Each row comes from the steps of one path. Every step used is in the known rows, and no mark comes twice. Write the path behind each row, first mark first.
Known rows
U-C-G-A-R-H-M: [-0.28 -0.25 -1.87 -2.97 -0.52 -0.64 -3.10  1.02 -0.61  0.33 -1.04 -2.46
  2.64  0.43  1.88  0.33 -0.31  0.26 -0.93  3.03  1.55 -0.88 -3.64  2.87
  1.98  3.04 -1.59 -0.97  0.58 -1.07 -2.60 -1.92 -2.52 -2.13  2.13 -0.73
 -0.51 -1.93 -0.90 -1.04  0.98  0.72  1.06 -1.23 -0.51 -0.63]
Z-H-M-R-C-U: [-2.61 -1.29 -3.20  1.01 -0.13 -0.46  1.65  0.65 -0.03 -3.25  0.97 -0.65
  0.10  2.15  0.54  0.29 -1.57  2.65 -1.02  0.74 -1.22  3.46 -3.06 -0.63
 -1.11 -0.98  0.58  1.21  1.53  0.45 -1.06  1.01  2.31  1.74  0.09  0.52
 -0.31 -1.65  0.87 -1.28  0.12 -2.04 -2.51 -0.03  1.43 -0.65]
M-R-H-U: [-2.31 -1.67  1.60  3.59 -1.84  0.37 -0.58  0.90  1.92 -2.69  1.70  2.27
 -1.29  0.68 -0.48 -0.60 -1.20  1.32 -2.20  2.48  2.97 -1.01  2.13  1.27
 -0.75  1.28  2.09 -2.94 -3.29  0.11 -5.31 -1.96 -0.39 -0.67 -0.73  0.03
  2.11  0.48  2.84 -2.46 -0.20  2.09  2.01 -1.63  1.86 -0.29]
R-M-A-Z-G-C-U-H: [ 0.17 -1.60 -0.91 -1.17  1.72  1.77  2.78  2.12 -1.68  1.52 -1.75 -0.85
 -2.83  0.43  0.18 -0.33  1.55 -1.86 -2.19  1.22 -0.50 -0.55 -0.73 -0.82
  0.48 -0.82 -0.65  1.91  1.92 -0.84 -0.96  0.70 -0.96  2.05  0.35 -0.10
 -2.73 -1.46  1.44 -2.50 -0.14  0.60 -2.29 -0.04 -2.30 -0.36]
M-A-Z-H-U: [ 0.32 -1.96  2.52  2.12 -0.14  0.86  1.90 -0.62  1.40  0.46 -0.20  3.00
 -2.35 -0.76 -0.64 -2.20  0.76 -0.27 -0.93 -0.26  1.83 -2.08  0.89  1.27
  0.20  1.36  0.57 -1.79 -3.23 -0.40 -3.28 -0.17 -2.62  1.07 -0.38 -0.61
  0.79 -0.36  1.25 -0.84  0.41  2.16  2.57 -1.64  3.48 -1.18]
U-H-M-A-Z-G-C: [ 0.23  0.77 -1.87 -3.37  0.69 -1.51  0.68  0.74 -1.61  3.81 -1.97 -2.06
  0.99 -2.82  1.29 -0.92 -0.98 -3.42  0.97 -0.44  1.66  0.56  2.16  0.46
 -1.50 -0.23 -1.53  1.15  0.09 -0.37  3.53 -0.95 -2.10  1.77 -0.50 -1.79
 -2.73 -2.32 -1.86 -0.05  2.29 -2.23  0.41  1.01 -1.34 -0.56]
R-C-U-H-A-Z-G: [ 3.39  1.41  0.11  0.96  2.40 -0.56 -1.44 -2.53  1.60  3.15 -2.66 -0.24
  0.82 -3.32 -0.73 -1.48  0.79 -2.09  0.97 -0.66  1.10  0.18  1.27  0.60
 -0.29 -1.02  0.25 -0.06  1.01  1.68  0.97 -0.51 -0.57  0.72  0.64 -2.96
  1.06  0.92 -0.49  0.69 -0.08  0.42  1.21 -0.68 -0.24  1.33]
H-U-C-M: [-2.40 -5.03 -0.49 -3.40 -1.34  2.18 -3.23 -0.68 -2.84 -2.25  0.81 -2.21
  0.68  3.33 -0.69  0.37 -1.74  0.47 -0.24 -1.30  0.23 -0.48  1.25 -0.74
  1.50  1.67 -1.12  0.82  0.66 -0.48  0.19  1.04 -1.47  2.66 -0.69  3.05
  0.17 -1.75 -3.43  1.21  0.59 -1.03 -0.85  0.91  0.05 -1.54]
M-R-U-H-A-Z-G-C: [-1.03  2.49 -2.64 -0.71  0.73 -1.93  1.32 -0.78 -0.81  2.81 -1.25 -1.95
  0.30 -3.77  0.08 -0.69 -1.38 -1.34  0.69 -0.84  1.72  1.61  2.25  0.25
 -2.86 -2.07  0.66  1.32 -0.39  0.57  4.99 -0.41 -0.28  1.83 -0.77 -1.84
 -1.57 -0.47 -1.16 -0.03  0.91 -0.65 -0.12  0.94 -0.41  0.62]
R-U-H-M-A: [ 3.30  0.46 -0.32 -0.31 -1.67  0.18  2.31  1.17 -0.84 -1.64 -2.35  3.35
 -2.87 -0.80  2.15 -1.29  1.70 -3.09  0.17  0.11  0.75 -2.08  1.35  0.48
  2.52  0.85 -1.79  1.72  3.09 -1.32 -2.25 -2.67 -4.20  0.26 -1.14  1.60
 -1.67 -2.49  1.82 -0.44  1.16 -0.53  1.27  1.34 -0.57 -0.96]
C-M-A-H-Z: [ 1.94  1.77  3.38 -0.67  0.73  0.71  0.06 -0.44  2.23 -0.02  1.41  0.76
  1.31  0.89  1.55  2.57  4.24 -2.82 -1.00  0.72 -1.98 -1.20  1.09 -0.57
  1.63  1.60 -3.29 -1.35  1.56 -1.61  0.50 -0.81  0.31 -2.83  2.29  0.93
  0.76  2.01  0.92  0.75 -0.24 -0.48 -1.13  0.74 -0.37  1.06]
R-U-C-M-A-Z-G-H: [ 1.55  1.28  1.82 -0.75  0.80  1.87  2.81 -0.20 -0.18  1.98 -1.15 -0.22
 -1.74 -3.03 -0.48 -1.90  1.69 -3.43  0.79 -3.20 -0.24 -5.55 -1.34  2.24
  2.56  0.20  0.48 -1.40 -1.97 -1.56 -1.99  1.60 -0.52  0.22  0.42 -0.36
 -0.35 -0.48  1.16  0.54 -1.16  1.81 -0.23  0.12 -0.67  1.66]
M-R-A-Z-G: [ 4.25  3.69  0.47  2.36  0.90 -1.75 -1.32 -1.95  1.33  1.55 -2.48 -0.48
  2.21 -3.18 -0.99 -0.30 -0.41 -1.91  2.05 -1.73  2.49 -1.30  2.02  0.92
 -0.70 -1.29  0.98 -0.81  0.84  1.93  0.83 -0.52 -1.03 -1.11  0.32 -2.57
  0.59  1.37 -0.82  0.56  0.57  0.61  0.35 -0.55 -0.72  1.82]
H-A-M-R-C-U: [-2.62 -2.08 -3.08  0.49  0.56 -0.51  0.94 -0.06 -0.14 -2.94  1.05 -0.68
  0.34  1.88 -0.02  0.66 -1.27  3.09 -0.80  1.08 -2.76  5.56 -1.59 -2.81
 -1.09 -2.04 -0.75  1.90  2.11  2.02  0.15  1.19  2.51  1.28 -0.89  0.06
  0.44 -0.05 -0.58 -0.15 -0.07 -2.63 -2.41  0.83  1.12 -0.92]
G-C-A-M-H-U: [-3.14 -3.94  1.65 -4.33 -0.77 -0.79 -0.77  1.96 -0.82  2.25  1.11  3.33
 -0.50  0.14 -0.28 -0.38 -0.17  0.03 -1.54  0.44 -1.67  1.31  1.39 -0.31
 -1.44  1.80 -0.86 -0.63 -2.32 -0.57 -0.24 -1.56  1.84  1.62 -0.62 -1.36
  0.06 -1.08  1.05  0.91  0.09 -1.28  3.03  1.98  0.97 -1.38]
R-H-U-C: [-3.02 -4.29  0.53 -0.44 -1.98  1.38 -1.80  1.27  0.01  0.48  1.37 -1.24
 -2.85  1.78  0.34 -0.59 -2.02  1.04  0.09  2.24  1.60 -1.08  0.96 -0.20
 -1.11  1.84  3.37 -0.48 -3.31  0.32 -1.43  0.03 -1.29  3.36 -1.70  0.13
  0.62 -1.44 -2.57 -0.72  1.19  2.23  2.40 -0.48  0.11 -2.19]
A-R-C-G-H-M: [-2.03 -1.68 -2.59 -3.31  0.25 -1.16 -1.18  0.53 -2.24  0.45 -1.15 -1.91
  1.38 -0.45  1.18 -0.70  0.74  0.19 -1.42  0.66 -0.14 -1.99 -2.27  4.06
  1.13  3.67 -3.64 -1.30 -0.29 -2.18 -2.25 -0.98  0.50 -1.81  2.57 -1.28
 -0.92 -2.05  0.84 -0.51  0.98 -0.91 -0.20 -0.03 -0.65  0.92]
R-A-Z-H-U-C: [-1.82 -2.52 -0.17 -0.01 -1.13  1.08  0.22 -0.56 -0.77  1.45  0.45 -1.23
 -3.23 -0.04 -0.34 -0.85 -1.30  0.41  0.71  0.94  0.61 -1.13 -0.55 -0.16
 -1.29  1.07  3.12  0.26 -2.77  0.93  0.24  1.86 -2.54  4.21 -1.81 -0.81
 -0.48 -1.57 -3.75 -0.16  1.66  3.38  1.99 -0.65  1.30 -1.63]
G-A-Z-H-M-R-C-U: [-1.63  0.54 -2.95  0.61  0.73 -0.19  2.84 -0.37 -0.20 -2.70  0.15 -1.34
  0.68  2.00  0.19  0.45 -1.28  2.29 -1.13  0.72 -1.09  4.33 -4.28 -1.22
 -1.11 -1.71 -0.41  1.47  1.82  0.99 -0.53  1.59  0.82  0.91  0.03 -0.02
 -1.10 -1.22  0.27 -1.47  0.26 -2.07 -2.23 -0.52  1.84 -1.01]
R-M-H-U-C-A-Z-G: [ 3.34  0.09  2.41 -0.12  1.29 -0.44 -2.64 -0.81  0.21  3.83 -1.27  1.21
  2.70 -1.65 -1.30 -2.02 -0.74 -2.82  1.12 -1.00 -0.43 -1.41 -0.03  0.17
 -0.32 -0.32  0.51 -0.27 -0.59  1.07 -0.38  0.51  0.75  1.12 -0.18 -2.05
  0.96  0.06 -1.65  0.48 -0.99  0.28  1.92 -0.58 -1.95 -0.01]
M-R-A-H-U: [-1.99 -1.11  0.01  1.38 -1.42 -0.96 -0.59  0.61  1.37 -1.47  1.48  3.03
 -1.15 -2.01 -0.29  0.94  0.74  0.91 -1.71  3.33  0.05 -1.05  1.86  1.12
 -0.90  0.52  0.85 -1.77 -1.58 -0.04 -1.48 -2.38 -0.34  0.94 -1.31 -1.65
 -0.07  0.77  2.20  0.58 -0.26  1.73  2.53  0.72  2.68  1.50]
R-H-M-A-Z-G-C-U: [-0.13  0.13 -1.39 -2.89  0.61  0.79  2.90  0.64  0.65  0.96 -0.77 -0.77
  1.03  1.11 -0.34 -1.12 -1.06  0.25 -0.08 -0.80 -0.35  1.85 -3.45 -0.47
 -0.47 -0.90 -0.59  1.02 -0.31 -1.10  0.01 -0.24 -0.96  1.92 -0.96  0.28
 -1.37 -1.80  0.10  0.95 -1.25 -3.28 -0.13  1.21  0.27 -2.04]
G-H-U-C: [-4.39 -4.40  0.13 -0.99 -1.42  1.44 -0.52  1.35 -1.40  0.85  1.48 -0.97
 -3.63  0.97  0.00 -0.63 -1.19  1.84  0.42  1.04  0.27 -2.23  1.40  0.48
 -1.62  2.15  2.58  0.01 -3.83 -0.48 -0.96  0.65 -0.98  3.65 -2.18  0.54
 -0.84 -1.12 -2.19  0.21  1.76  1.78  1.15  0.43 -0.06 -1.42]
M-R-C-A-Z-G-H-U: [-1.55 -1.32  1.35  3.06  0.02  0.35  1.28 -0.65  0.23 -1.07  1.10  3.03
 -1.30 -2.21 -1.80 -2.10 -0.45 -0.36 -1.00  0.27 -0.29 -1.80  1.61  1.26
 -0.65  0.12  0.44 -2.43 -4.19  0.08 -3.82  0.68  1.02  0.30 -1.90 -0.91
  0.86  0.46  3.27 -0.74 -1.20  0.68  1.89 -1.20  1.49  1.37]
U-C-G-A: [ 0.90  0.26 -3.40 -1.69  0.65  3.56 -1.15  1.08 -1.82 -1.04 -0.70 -2.10
 -2.61  4.05  0.56  1.87 -0.23  4.90  2.83  1.12  0.77  1.60 -0.67 -0.88
  0.36 -1.01 -2.65  1.02  2.30 -0.94  1.89 -1.66 -2.70 -1.62 -1.60  0.93
 -4.13  1.42 -3.60  3.09  3.34 -3.09 -0.18  0.94 -1.89  0.08]
C-A-Z-H-M-R: [-0.47  2.95 -1.07  2.31 -0.32 -2.47 -1.27 -1.33 -1.09 -3.07  1.45  0.45
  2.40 -2.12  1.86  0.09 -0.25  1.10 -0.41 -1.25  0.06 -0.60 -0.98  2.26
 -1.31  1.47 -0.24  0.49  2.71 -0.03 -1.47 -0.21  1.15 -0.55  1.03  1.57
 -0.06 -0.15  0.19 -1.53  2.52  2.33 -4.60 -1.50 -0.48  1.22]
M-H-U-C-G-A-Z: [ 0.96  1.13  1.34 -3.25  1.82  0.83  0.62 -1.97 -0.95  2.22 -2.37 -2.01
 -0.02  2.22 -0.90  0.14  0.22  1.91 -0.62 -1.20  1.35  1.35 -2.27 -0.40
 -1.92  0.50 -2.50 -0.01 -0.72  0.41  2.06 -0.18 -0.58 -1.29  1.48 -1.93
 -2.12  1.13 -1.99  0.06  0.56 -1.09  1.39 -0.46 -0.22 -1.36]
H-U-C-A: [-0.70 -4.91 -0.40 -0.25 -0.37  0.58 -1.54 -1.60 -1.99 -2.66  2.14  2.06
 -3.34  1.35  0.62 -0.62 -1.02  2.74  1.02  0.15 -2.99  0.18  0.17 -2.25
  0.14  0.86  0.80  2.17 -0.01 -0.23  0.75  1.73  2.35  2.25 -3.14  2.59
  1.27  0.62 -0.90  2.98  0.64  0.27  0.29  0.69 -2.78 -0.59]
Z-A-R-U: [ 0.30 -1.32  0.96  1.93 -0.83 -3.67  1.95  0.42  1.93 -1.21 -1.72  0.80
  0.74  0.51 -0.26 -0.28 -0.88  3.01 -0.16 -1.16  3.03 -0.23  0.15 -0.32
  2.10 -1.29  2.89  1.14 -0.56 -0.14  2.63 -0.29 -0.14 -3.29  1.46  1.67
  1.46  1.42  4.05  0.74 -3.31 -1.00  1.79  0.45  2.64 -0.93]
G-A-M-R-U: [ 0.36  2.04 -1.35  2.09 -1.92 -1.23  2.39  0.91  0.63 -2.41 -0.50 -0.04
 -0.02  0.41 -1.34  0.29 -0.20  1.79  0.62 -2.82  1.53  0.91  1.84 -0.77
  0.05 -3.02  1.40  1.29  1.71  0.29  1.53 -0.74 -0.09 -0.36 -0.66  1.60
  1.04  0.45  1.19  0.25 -1.29 -0.20 -1.36  1.11  2.70 -0.63]
Z-H-U-C-A: [-0.40 -4.42 -0.39  0.28 -0.16  1.17 -0.99 -1.38 -1.64 -2.15  2.52  2.36
 -4.07  0.44  0.99 -0.88 -0.45  2.18  1.21  0.13 -3.28 -0.68 -1.04 -1.50
  0.87  0.87  1.42  1.72 -0.16 -0.64  0.17  2.29  2.05  2.66 -2.76  2.41
  1.15  0.24 -0.84  2.82  0.92  1.67 -0.01  0.03 -2.22 -0.06]
Z-G-A-R-U: [ 1.03  0.96 -1.17  2.02 -0.75 -2.46  1.77  0.95  1.50 -1.00 -2.82  0.60
  0.63 -0.46 -1.23  0.57 -0.56  2.73  0.68 -0.51  2.77 -0.37  0.45  0.43
  1.45 -2.98  2.71  0.98 -0.88  0.10  2.31 -1.02 -0.92 -2.50  0.68 -0.03
  0.39  1.14  3.51  0.67 -3.32 -1.13  2.00  0.51  2.71 -0.04]
G-C-M-R-H: [-2.09  0.57 -0.44  0.48 -0.74  0.20 -0.84  0.78 -0.09 -3.21  1.99 -2.06
  0.36  0.08  2.46  1.35 -1.21 -0.92 -2.21  1.67  1.69 -0.35 -1.39  0.80
  1.31  0.79  0.74 -1.82  0.73 -0.16 -2.95  0.05  1.75 -2.18  1.96  0.52
  1.30 -0.29  0.78 -3.10  1.24  2.34 -2.78 -1.27 -1.68  1.18]

Which path is each row?
[ 3.51  1.89  2.50  2.79  0.78  0.44 -2.95  0.03  3.08  1.54  0.56  0.37
  2.21 -0.89 -0.21  0.51  0.59 -1.95  2.07  0.73  0.20 -2.00  1.03  0.44
  1.46 -0.06  1.61 -2.14 -1.09  0.20 -0.84  0.10  0.48 -2.39  0.80 -0.21
  2.25  1.91  0.62  0.60 -1.50  0.61  0.59 -1.66 -1.74  1.74]  U-C-A-R-H-Z-G
[ 1.58  3.57  1.67  2.24  0.33  1.26  2.64 -0.22  1.21 -0.05 -0.26 -0.95
 -1.41  1.81 -1.14  2.11  3.99 -1.57 -1.23 -0.70  0.65 -0.20  3.13 -0.98
  0.23 -0.32 -0.91 -0.20  2.01 -0.73  0.59  0.15 -1.39 -2.75  1.53  1.64
  0.81  1.97  2.36 -1.70 -0.34  1.43 -2.22 -0.56  0.36  0.61]  G-A-M-R-U-H-Z
[ 2.52  2.08  2.53  0.97  1.02 -0.51 -3.41  1.33  1.22  3.53  0.07  1.40
  3.96 -0.43 -0.32  0.89  0.27 -2.48  1.64  1.08 -1.60 -1.06  0.53  0.16
  0.04 -0.13  0.66 -0.87 -0.15  0.50  0.04 -0.04  1.30 -1.87  1.07 -1.17
  0.39  1.19 -0.70  0.11 -1.03 -0.76  0.58 -0.09 -2.87  1.25]  U-C-A-R-M-H-Z-G
[ 1.30  3.90 -0.52  2.86 -1.60 -1.95  2.99 -1.89  0.65 -2.35 -0.92  1.43
  0.59 -1.93 -1.81 -2.05 -0.18  0.04 -0.16 -4.29  1.23 -2.02 -0.63  1.98
 -0.34 -1.49  2.10  0.47  0.22 -0.90  0.03 -0.18  1.57  0.14 -0.16  1.51
  1.84 -0.23  3.65 -0.06 -3.35  0.98 -0.54  0.30  1.60  0.79]  C-A-Z-G-H-M-R-U
[ 0.71  2.21  2.36 -3.33  1.22  0.61 -0.16  0.74  0.69  3.31  0.13 -0.81
  1.45  3.24  0.28  2.67  2.66 -1.87 -0.61  0.27 -2.02  2.89 -0.03 -1.41
 -0.71  1.25 -3.93 -1.52  1.03 -0.20  1.78 -0.43  2.02 -3.82  3.20 -1.86
  0.04  1.17 -0.80 -0.25  0.78 -2.67  0.35  1.05 -0.97 -0.04]  R-C-G-A-M-H-Z
[-1.68  2.95 -2.10  1.23 -0.34 -2.70 -0.49 -1.03 -1.83 -2.49  1.68 -0.38
  2.50 -2.40  2.06  0.14 -0.99  0.86 -0.45 -0.91 -0.16  0.46 -1.17  1.87
 -2.03  1.04 -0.56  0.92  2.23 -0.10 -0.05  0.14  1.12  0.10  0.47  1.26
 -0.95 -0.82 -0.51 -1.58  2.86  1.52 -4.58 -1.04 -0.58  0.89]  G-C-A-Z-H-M-R
[-0.09  1.16 -0.06  0.45  2.86 -1.92  1.28 -4.98 -0.49  0.59 -2.01 -1.61
 -0.77 -2.25  0.48 -0.44  1.40 -0.08 -2.84  0.24 -0.07  2.45 -0.94 -0.79
 -1.99  0.25 -1.16  1.48  1.64  2.54  1.50  1.35  0.93 -0.31  2.00 -2.38
  1.06  1.72 -0.37 -2.15  0.88  2.80 -1.21 -1.17 -0.46  0.21]  M-R-C-U-H-A-Z
[ 0.78  2.29  3.04  2.21  0.24  1.01 -0.17 -0.98  1.92 -0.87  2.88 -1.40
  0.92  1.93  0.59  1.80  1.77 -1.69 -0.89  0.85 -1.47  0.38 -0.20 -1.62
  0.47  1.22 -0.48 -1.82  0.22  0.32 -1.77  1.86  1.58 -3.34  1.42  1.41
  3.32  2.15 -0.30 -1.82  0.02  2.43 -2.50 -1.83 -1.74  0.22]  U-C-A-M-R-H-Z
[-0.63 -2.00 -0.97 -0.54 -0.39 -0.57  2.83  1.66 -1.74 -1.49 -2.27 -0.04
 -3.84 -0.98  0.60  0.56  1.49 -1.05 -2.63  0.09  1.16 -2.03  0.95  0.08
  2.34 -0.89  1.00  1.78  0.93 -1.13  1.44  0.23  0.35  0.23  1.98  1.00
 -1.45 -1.31  4.95 -2.56 -2.57  1.47 -1.06  0.15 -0.08  0.84]  G-C-M-A-R-U-H
[-1.94 -3.08  1.79 -3.73 -0.73 -0.49 -1.56  2.28 -0.16  2.92  0.93  3.85
  0.25 -0.75 -0.80 -0.79 -0.34 -0.71 -0.52  0.15 -1.43  0.77  1.89  0.10
 -1.19  1.14 -0.40 -1.06 -2.42 -0.47 -0.35 -2.03  1.41  1.94 -1.04 -1.62
 -0.06 -1.11  1.01  1.43 -0.42 -1.62  3.48  1.82  1.11 -0.77]  Z-G-C-A-M-H-U
[ 0.63  1.96  2.28  1.38  1.07  1.39 -0.18 -0.27  2.15  0.06  0.63 -2.41
  0.96  3.33  0.25  2.58  1.53  0.59 -1.12  2.78  0.48  0.21 -1.84 -0.50
  1.00  1.18 -0.99 -2.48 -1.67 -0.19 -1.02  0.81 -0.04 -5.66  2.95  0.00
  1.20  2.70  0.47 -1.94 -1.10  0.71 -0.17 -2.25 -1.05  0.22]  U-C-G-A-R-H-Z
[-0.08 -1.59 -3.86  1.03  0.77  1.38 -2.26 -0.04 -1.25 -2.02  0.78 -1.46
 -0.90  1.38  0.25 -0.22 -0.73  2.65  0.76  0.29 -1.64  3.28 -1.02 -0.39
  0.03 -1.31 -3.77 -1.02  1.78  0.94  0.98  0.07  4.07 -0.64  1.01 -1.45
 -0.75  0.25 -2.26  0.03  0.35 -2.22 -1.74 -0.88 -0.22  1.97]  Z-H-A-M-R-C-G
[-1.62  0.01 -1.90  0.86 -1.91  0.16  0.22  0.26 -0.47  0.13  1.19 -1.58
 -2.13 -0.94  0.13 -0.51 -1.07  1.36  1.99 -1.22 -0.58  0.11 -0.40 -0.74
 -0.90 -1.40  3.87  2.15  0.30  1.04  2.63  1.33 -0.34  4.33 -1.74  1.18
  0.21 -1.08 -3.85  0.58  0.39  3.10 -1.13  0.61  1.36 -1.06]  Z-H-A-M-R-U-C
[ 3.21  5.35 -0.30 -0.74  0.14  2.63  0.04  0.65  0.76  1.33 -1.09  0.27
  0.71  1.08 -0.57  2.02  0.69 -1.03  3.15  0.06  0.89  0.58  0.45 -0.49
  1.28 -2.20 -0.31  0.27  2.31 -0.58  1.74 -1.56 -4.60 -1.84 -1.45  0.59
 -2.31  0.92 -1.54  2.81  1.38 -2.46  1.72  1.53 -0.09  0.72]  R-U-C-M-H-Z-G-A
[-1.90 -0.03 -1.94 -3.37  1.85  0.09  1.79  0.35 -0.47  3.17 -0.77 -0.75
  1.77  0.93 -0.75 -0.48 -1.08  1.05 -0.75  0.41 -1.93  3.33 -3.63 -0.89
 -2.05 -1.32 -0.54  1.88  0.17 -0.10  1.46  0.27  0.47  1.92 -0.56 -1.41
 -1.53 -0.61 -1.80  1.01 -0.42 -2.78 -0.22  2.26 -0.94 -1.63]  R-M-H-A-Z-G-C-U
[ 3.18  3.11  1.30  3.12  0.80 -0.65 -3.02  0.08  3.05  0.69  1.58  1.44
  2.82 -2.31  0.33  1.17  1.36 -2.49  2.03  0.55 -1.17 -0.63  2.81  0.34
  0.02 -1.14  0.03 -1.81  1.09  0.16  1.08 -1.02  2.56 -1.26  0.48 -0.87
  1.27  2.05  1.10  1.36 -0.69 -0.98 -0.56 -0.42 -0.86  3.41]  M-R-C-A-H-Z-G
[-0.52 -2.22  0.74 -2.23 -0.87  0.92 -1.10 -1.28 -1.43 -2.18  0.40 -2.74
  2.51  3.47 -0.72  0.86 -1.24  0.09  0.08 -2.28  0.08  0.18 -0.96 -1.86
  3.26  0.20 -0.53  1.47  1.69 -0.39  2.61  2.45 -1.47 -0.40  0.73  4.38
  0.53 -0.53 -1.97  1.29 -1.90 -1.51 -1.31  0.65  0.62 -1.38]  H-Z-A-R-U-C-M
[-1.99 -3.01  0.88 -3.41 -0.74  0.71 -1.17  2.58 -0.38  1.83  0.09  2.54
 -0.57  1.71 -1.00 -0.06 -0.25  0.49 -1.12  1.48 -0.61  2.27  0.99 -0.26
 -0.95  0.76 -2.02 -1.66 -1.82  0.11 -1.06 -2.38  0.64  0.48 -0.19 -2.48
 -1.07 -1.11  0.47  0.17 -0.08 -2.64  4.12  1.21  2.18 -1.04]  R-C-G-A-M-H-U
[ 3.96  2.91  2.39  2.75  0.33  1.40 -3.03  0.38  2.87  1.43  1.63  0.13
  2.52 -0.95 -0.61  0.27  0.87 -2.99  2.69 -0.55 -0.58 -1.35  1.89 -0.22
  1.22 -0.61  0.74 -2.14  0.44  0.44 -1.26  0.10  0.23 -1.25 -0.24  0.42
  2.35  1.51 -0.94  0.81 -0.61  0.80 -0.90 -1.42 -1.46  1.63]  U-C-A-M-R-H-Z-G
[-1.55 -2.46  1.54 -0.19 -1.02  1.81  0.37  0.81 -0.73  1.50  0.56  0.19
 -2.63 -0.47 -0.61 -1.74 -1.16 -0.34  1.25  0.13 -0.02 -2.57  0.91  0.01
 -1.05  0.90  1.98 -0.19 -4.04  0.29 -1.30  0.92 -2.10  3.75 -2.82  0.14
 -1.42 -1.27 -2.29  0.01  0.40  1.30  1.95 -0.17  0.30 -1.47]  M-A-Z-G-H-U-C
[ 1.41  0.74  0.02  1.82 -1.47 -2.47  3.19  1.18  1.20 -1.12 -2.68  2.48
  0.32 -2.12 -0.73 -1.26  0.08  0.03  0.06 -1.32  1.24 -2.73 -0.67  1.55
  2.47 -1.65  1.95  0.42 -1.86 -0.70 -0.26 -0.78 -0.61 -1.62  0.61  0.33
  0.39 -0.62  4.79 -0.27 -4.66 -0.53  2.15  0.60  2.56 -0.07]  Z-G-H-M-A-R-U
[-2.45 -1.36 -0.13  1.35 -0.58 -0.46 -1.48  1.27 -1.96 -3.18  3.71  0.59
  0.72 -1.08  0.29  0.71 -0.33  2.00  0.30 -0.86 -3.52  0.48  1.28 -1.36
 -0.49 -0.30 -0.72  0.58  1.03  1.07 -1.45  1.51  2.80  0.67 -1.78  2.34
  0.03  0.89 -0.80 -0.22  1.03  1.45 -5.12 -0.47 -0.69  0.71]  G-H-U-C-A-M-R
[ 2.98  4.62 -0.80 -0.70  1.09  1.76 -0.76  0.67  0.41  1.01 -1.04  0.16
  1.45  0.68  0.60  2.62  0.63 -1.91  2.47  1.79  0.60  2.08  1.14 -0.81
  1.43 -1.83 -2.17 -0.35  3.03  0.19  1.01 -1.53 -3.82 -3.40 -0.67 -0.87
 -2.21  1.03 -1.34  1.87  3.01 -3.51  1.56  1.06 -0.70  1.42]  R-C-M-H-Z-G-A
[ 1.28  0.23  1.04 -0.97  0.72 -2.42  0.90 -4.79 -1.54 -0.70 -0.95 -1.57
  1.04 -0.22 -0.31 -1.46 -0.48  0.26 -0.93 -3.57 -0.81  0.37 -2.40 -1.13
 -1.39  0.64 -0.23  2.33  0.70  0.91  2.69  2.81  2.64  0.83  0.77  0.76
  2.00  0.32 -0.97 -0.15 -1.15  1.53 -1.40 -0.80 -1.33 -1.47]  H-M-R-U-C-A-Z
